-92; 701; -208; 4; 214; -357; 484; 364; 236; -18; 137; 165; 50; -340; -156; -73; 300; -329; 316; -22; -17; -86; 330; 31; 52; -131; -217; -26; -111; -364; 161; 52  <99>
190; -32; -38; 78; -178; -160; 293; 829; -11; 237; -60; 155; 115; -277; -478; -31; 220; 346; 212; 51; 213; -223; 50; -131; 32; -300; -380; -2; -517; 220; 448; -20  <204>
186; 179; -15; 109; -193; -171; 231; 738; -100; 204; -75; 177; 199; -304; -329; 26; 215; 380; 205; -24; 198; -272; 23; -69; 19; -129; -385; 32; -339; 245; 365; 12  <26>
465; 11; 61; 104; -107; -256; -274; -238; 359; 497; -96; -826; 140; -606; 388; -359; -248; 275; -321; 327; 186; -189; -367; 241; -204; -627; -104; -160; -69; 3; 461; 39  <183>
501; 368; -114; 160; -179; -335; -19; -133; 606; 598; -236; -504; 318; -652; 384; -375; -59; 361; -183; 6; 426; -423; -280; 178; -2; -377; -143; -132; -179; 43; 523; 146  <176>
-104; 862; -155; -34; 238; -337; 648; 227; 253; -10; 143; 234; 197; -332; -250; -167; 269; -343; 358; -53; 45; -109; 380; -43; 126; 4; -216; 8; -77; -405; 185; 102  <102>
-161; 756; -204; -11; 141; -342; 537; 379; 225; -59; 82; 275; 43; -380; -229; -114; 319; -359; 217; -17; -70; -68; 349; -44; 91; -26; -337; -21; -82; -382; 154; 92  <7>
-153; 715; -158; -29; 108; -348; 561; 299; 9; -130; 70; 194; -23; -220; -89; -48; 332; -371; 224; -46; -181; -32; 343; 20; 139; -54; -288; -25; -30; -352; 100; 155  <26>
-156; 749; -88; 27; 140; -263; 608; 266; 267; 72; 189; 281; 244; -346; -307; -154; 298; -370; 309; -128; -3; -38; 365; -123; 123; -11; -199; 47; -98; -373; 277; 123  <26>
-132; 634; -157; -40; 95; -367; 553; 285; 110; -143; 48; 237; 7; -376; -151; -53; 351; -412; 190; -23; -139; -61; 330; 35; 69; -56; -350; 30; -73; -357; 94; 137  <215>
-20; 749; -154; -9; 154; -402; 550; 341; 218; -24; 146; 90; 119; -356; -192; -114; 374; -355; 343; -18; -3; -109; 372; 14; 72; -85; -255; 1; -68; -375; 174; 114  <96>
179; 74; -36; 124; -272; -144; 153; 776; 90; 253; -107; 143; 180; -395; -365; -23; 129; 390; 125; 62; 280; -217; -22; -119; 3; -271; -437; 61; -382; 261; 470; -40  <183>
404; 209; -34; 94; -168; -337; -12; -75; 502; 583; -118; -564; 390; -784; 287; -418; -33; 263; -185; 86; 366; -407; -250; 208; -52; -411; -270; -137; -21; 54; 525; 176  <102>
438; 341; -31; 81; -139; -374; 47; -106; 598; 606; -231; -558; 335; -681; 360; -441; -63; 337; -211; 29; 348; -434; -315; 268; 3; -530; -185; -172; -128; 111; 485; 138  <99>
437; 117; -5; 96; -202; -310; -67; -116; 469; 585; -139; -657; 354; -731; 343; -422; -65; 284; -184; 165; 294; -359; -318; 224; -73; -527; -227; -105; 8; 37; 530; 159  <102>
239; 228; -38; 121; -286; -196; 186; 766; 72; 146; -144; 59; 124; -338; -227; -89; 219; 393; 149; 30; 129; -271; -61; -102; 21; -340; -370; 85; -344; 251; 396; -39  <215>
185; 45; 54; 184; -273; -125; 118; 844; -39; 188; -117; 194; 135; -483; -371; 107; 257; 440; 121; 75; 150; -223; 35; -231; -12; -208; -503; 88; -430; 305; 396; -17  <215>
206; 65; 59; 156; -227; -132; 108; 841; 30; 192; -37; 224; 181; -550; -531; 3; 195; 407; 205; 131; 214; -279; 47; -255; -58; -177; -474; 81; -398; 248; 456; -48  <49>
538; 412; -40; 66; -188; -394; 70; -178; 596; 629; -199; -676; 294; -671; 431; -439; -41; 312; -255; 42; 289; -400; -307; 241; 27; -511; -183; -160; -112; 89; 531; 169  <176>
183; -14; 73; 128; -240; -131; 171; 866; -31; 182; -67; 151; 111; -488; -410; 78; 257; 374; 234; 40; 133; -267; 55; -186; 25; -248; -462; 85; -404; 301; 385; -7  <176>
501; 22; 99; 107; -128; -203; -259; -220; 316; 481; -119; -820; 133; -625; 365; -373; -237; 287; -281; 371; 219; -192; -373; 195; -198; -595; -111; -126; -50; 15; 399; 40  <49>
443; 177; 40; 64; -161; -292; -105; -194; 438; 538; -99; -612; 425; -743; 331; -414; -102; 304; -151; 124; 382; -345; -274; 206; -55; -443; -128; -128; 21; 56; 489; 220  <96>
542; 383; -110; 92; -193; -380; 32; -109; 602; 568; -223; -648; 261; -650; 445; -389; 11; 306; -228; 43; 385; -349; -312; 234; 21; -486; -186; -178; -112; 103; 449; 160  <176>
166; 129; 47; 233; -182; -89; 114; 804; 39; 221; -124; 205; 123; -527; -406; 33; 197; 409; 150; 74; 137; -226; 5; -245; -53; -139; -490; 44; -391; 253; 399; -63  <7>
498; 432; -109; 94; -92; -323; 14; -165; 560; 553; -167; -490; 351; -604; 378; -397; -91; 336; -100; 24; 468; -381; -243; 187; 30; -437; -81; -124; -140; 108; 488; 147  <204>
466; 129; 53; 91; -107; -218; -201; -236; 368; 523; -76; -813; 138; -637; 377; -393; -213; 270; -361; 290; 190; -218; -392; 213; -168; -570; -164; -160; -31; 36; 455; 36  <85>
-140; 601; -171; -16; 118; -331; 587; 327; 143; -59; 45; 286; 33; -389; -187; -27; 372; -394; 265; -95; -62; -77; 351; -15; 129; -22; -316; 36; -68; -332; 117; 137  <99>
453; 187; 45; 71; -152; -293; -150; -210; 487; 500; -127; -560; 394; -699; 295; -366; -131; 263; -113; 161; 375; -275; -241; 229; -37; -511; -137; -107; -39; 16; 462; 193  <7>
-24; 694; -161; 41; 144; -432; 518; 370; 221; -63; 92; 127; 91; -371; -153; -85; 355; -339; 304; -25; 8; -96; 382; 42; 78; -48; -284; -37; -116; -357; 110; 63  <85>
201; 110; -68; 139; -256; -171; 174; 777; 52; 207; -118; 88; 109; -396; -284; -30; 188; 404; 68; 42; 111; -221; -73; -110; 7; -307; -445; 47; -376; 271; 459; -35  <204>
-55; 746; -193; 16; 154; -401; 517; 307; 239; -49; 123; 156; 89; -251; -86; -130; 279; -314; 287; -40; -32; -99; 356; 16; 100; -72; -209; -25; -87; -397; 200; 54  <183>
-15; 743; -198; -23; 178; -409; 520; 361; 176; -27; 169; 162; 58; -270; -135; -112; 329; -330; 320; -41; -75; -109; 366; 29; 94; -128; -191; -16; -114; -350; 196; 72  <49>
502; 390; -19; 110; -168; -315; 20; -151; 596; 603; -200; -542; 384; -693; 334; -452; 4; 302; -210; 46; 407; -378; -351; 209; -9; -468; -209; -138; -84; 130; 473; 187  <49>
167; 51; 19; 191; -224; -125; 103; 899; 54; 198; -108; 230; 145; -449; -428; 26; 219; 430; 164; 107; 204; -214; 24; -212; -23; -205; -469; 69; -452; 271; 395; -85  <20>
123; 339; -76; 135; -157; -217; 222; 761; -69; 230; -118; 181; 117; -267; -274; 3; 139; 437; 164; -8; 151; -294; 82; -75; 36; -175; -320; -35; -303; 199; 401; -28  <20>
-155; 768; -127; -1; 168; -296; 638; 324; 205; 71; 152; 219; 116; -364; -233; -109; 297; -361; 240; -128; -56; -66; 349; -34; 118; -44; -241; -12; -61; -388; 201; 127  <204>
155; 220; -3; 159; -193; -177; 232; 790; -33; 202; -89; 197; 199; -297; -321; -21; 187; 395; 214; 13; 193; -244; 44; -108; -5; -188; -375; 19; -367; 249; 385; -52  <26>
-43; 705; -196; 32; 187; -377; 522; 402; 176; 44; 147; 98; 59; -341; -151; -104; 346; -324; 296; -33; -74; -72; 344; -3; 84; -99; -241; -35; -96; -346; 202; 61  <102>
502; 369; 14; 60; -57; -240; -81; -295; 463; 492; -173; -551; 316; -531; 367; -430; -152; 366; -159; 83; 435; -283; -307; 187; 20; -463; -27; -98; -76; 72; 422; 139  <102>
464; 482; -178; 129; -154; -325; 10; -138; 617; 588; -236; -530; 311; -567; 483; -374; -37; 378; -215; 28; 429; -375; -321; 194; 57; -444; -149; -120; -118; 85; 495; 138  <96>
474; 417; -12; 125; -175; -371; 23; -114; 624; 569; -230; -611; 354; -679; 355; -481; -1; 324; -247; 51; 373; -387; -313; 235; -28; -461; -213; -174; -108; 74; 458; 161  <176>
186; 201; -26; 103; -294; -169; 191; 762; 42; 162; -145; 184; 145; -337; -293; -11; 174; 414; 158; 1; 219; -257; -18; -58; 35; -281; -396; 47; -384; 318; 406; 10  <96>
475; 268; -93; 64; -106; -391; 0; -73; 477; 607; -149; -604; 404; -750; 271; -441; 1; 267; -139; 141; 373; -369; -257; 228; -7; -477; -237; -109; -57; 35; 530; 202  <204>
503; 455; -136; 79; -118; -329; 32; -102; 542; 588; -191; -583; 339; -653; 404; -397; -51; 386; -181; 56; 396; -400; -331; 187; 52; -446; -164; -120; -134; 90; 512; 147  <215>
186; 147; -46; 117; -268; -131; 156; 809; 99; 202; -101; 119; 127; -347; -327; -32; 171; 417; 98; 28; 225; -221; -46; -90; 24; -303; -442; 54; -402; 260; 440; -53  <7>
156; 101; 34; 201; -219; -125; 92; 864; 59; 187; -87; 189; 133; -494; -495; 14; 251; 397; 102; 109; 174; -172; 14; -229; -101; -222; -502; 80; -470; 280; 420; -57  <102>
-192; 752; -187; 24; 99; -307; 589; 286; 147; -92; 44; 289; -8; -360; -94; -25; 359; -365; 125; -132; -109; -83; 326; -41; 103; 66; -350; 5; -58; -315; 86; 131  <85>
129; -60; -38; 99; -109; -107; 317; 780; 50; 253; -75; 169; 113; -297; -438; -83; 181; 361; 216; 23; 186; -203; -1; -195; 35; -282; -417; -14; -421; 198; 481; -72  <26>
-42; 797; -182; 0; 199; -392; 524; 319; 272; 8; 119; 154; 135; -282; -157; -166; 338; -304; 318; 16; 37; -75; 357; -21; 107; -117; -226; -20; -107; -336; 204; 81  <183>
-114; 702; -97; 7; 136; -311; 620; 271; 219; 52; 148; 222; 190; -364; -224; -126; 263; -359; 286; -134; -68; -109; 357; -48; 160; -18; -231; 25; -77; -412; 242; 132  <49>
487; 569; -28; 113; -201; -390; 24; -105; 483; 598; -214; -626; 341; -639; 415; -397; 14; 305; -256; 31; 336; -396; -298; 247; -8; -449; -149; -180; -59; 130; 394; 189  <99>
233; 132; -47; 85; -274; -168; 198; 710; 83; 149; -100; 115; 165; -385; -373; -72; 169; 377; 134; -5; 267; -247; -37; -91; 1; -251; -389; 84; -397; 266; 444; -11  <102>
474; 180; -177; 79; -136; -429; -56; -19; 505; 641; -168; -602; 356; -762; 380; -442; -45; 229; -185; 182; 315; -350; -285; 230; -43; -473; -247; -162; -72; 49; 548; 145  <183>
204; 166; 31; 141; -215; -161; 68; 832; 64; 258; -70; 180; 174; -556; -480; -6; 167; 405; 121; 165; 267; -198; 12; -172; -67; -226; -476; 43; -455; 301; 424; -53  <26>
78; -45; -47; 129; -147; -92; 266; 788; -46; 245; -131; 164; 94; -266; -359; 11; 244; 356; 184; -9; 139; -213; -26; -100; 52; -329; -432; 10; -425; 265; 437; 11  <99>
143; 24; -33; 105; -137; -103; 280; 819; 172; 284; -55; 131; 180; -305; -501; -136; 148; 375; 194; 49; 269; -184; -16; -174; -5; -354; -377; -19; -479; 139; 510; -83  <215>
438; 99; 51; 50; -172; -342; -92; -212; 419; 500; -66; -688; 398; -692; 364; -449; -121; 238; -130; 237; 257; -276; -237; 220; -46; -549; -141; -88; -1; 20; 544; 165  <26>
-194; 596; -150; -43; 168; -273; 637; 333; 192; 64; 215; 320; 175; -430; -284; -105; 267; -404; 317; -101; -43; -89; 388; -65; 106; 17; -240; 14; -97; -344; 257; 108  <176>
514; 393; -48; 69; -129; -354; 60; -99; 563; 632; -137; -587; 364; -660; 328; -452; -31; 273; -231; 23; 347; -386; -340; 240; 15; -482; -183; -162; -116; 103; 478; 134  <49>
169; 122; -6; 189; -270; -153; 95; 821; 16; 198; -91; 176; 124; -437; -428; 65; 222; 399; 149; 112; 213; -253; 34; -215; -31; -221; -457; 66; -433; 278; 411; -51  <26>
510; 183; 72; 78; -195; -245; -184; -296; 475; 425; -156; -592; 267; -539; 364; -339; -215; 343; -176; 134; 417; -296; -297; 211; -21; -553; -3; -130; -103; 8; 406; 123  <215>
210; 78; 13; 104; -296; -163; 196; 762; 58; 200; -75; 75; 121; -405; -341; -56; 187; 395; 122; 33; 157; -266; -23; -102; -21; -343; -397; 80; -423; 309; 496; -5  <49>
452; 336; -78; 125; -155; -302; -48; -225; 599; 478; -261; -490; 308; -566; 455; -370; -109; 381; -162; 38; 396; -353; -271; 182; 60; -457; -132; -112; -108; 36; 476; 151  <7>
-142; 798; -180; -5; 113; -376; 563; 276; 214; -49; 73; 165; 61; -335; -167; -167; 317; -337; 167; -42; -55; -82; 350; -11; 92; -18; -259; -26; -28; -374; 175; 117  <20>
159; 142; -24; 146; -199; -188; 195; 794; -77; 198; -61; 166; 157; -354; -307; 29; 184; 344; 170; -4; 170; -285; 55; -97; -19; -141; -399; 16; -359; 223; 384; -28  <183>
-168; 732; -195; 2; 127; -331; 582; 299; 176; -83; 103; 275; 69; -357; -213; -66; 334; -416; 195; -87; -88; -79; 373; -25; 86; 40; -352; 44; -108; -364; 167; 107  <7>
180; 5; -87; 100; -241; -146; 213; 815; 66; 246; -80; 101; 159; -334; -334; -99; 147; 387; 92; 12; 216; -182; -50; -112; 10; -294; -391; 24; -414; 257; 476; -68  <102>
548; 435; 5; 75; -140; -274; -42; -245; 556; 503; -168; -562; 321; -626; 386; -400; -151; 394; -181; 30; 412; -379; -329; 169; 43; -454; -76; -106; -98; 90; 464; 147  <204>
488; 482; -120; 160; -160; -353; 1; -142; 681; 559; -288; -515; 310; -639; 415; -389; -61; 402; -212; 9; 482; -397; -306; 201; 38; -441; -145; -142; -137; 40; 449; 135  <204>
148; 139; -36; 115; -274; -156; 169; 794; 76; 205; -154; 144; 118; -378; -323; -11; 132; 461; 87; 13; 251; -259; -24; -87; 36; -263; -411; 17; -368; 273; 404; -33  <20>
473; 254; -129; 103; -191; -381; -27; -148; 544; 573; -173; -596; 430; -724; 359; -441; -41; 215; -119; 108; 350; -370; -288; 269; -64; -478; -186; -102; -57; 66; 542; 187  <7>
152; 214; -62; 101; -150; -195; 272; 760; -166; 159; -127; 219; 130; -277; -299; 54; 241; 376; 264; 19; 168; -264; 59; -69; 35; -168; -375; 56; -348; 233; 330; 13  <26>
-145; 727; -75; -27; 165; -298; 632; 325; 245; 53; 172; 329; 188; -397; -320; -153; 278; -369; 335; -115; -14; -114; 375; -54; 101; -6; -193; 16; -102; -386; 207; 103  <96>
440; 245; -72; 102; -157; -390; -10; -121; 553; 624; -116; -603; 403; -720; 353; -445; 5; 259; -172; 99; 306; -374; -262; 220; -16; -500; -233; -142; -67; 60; 605; 190  <26>
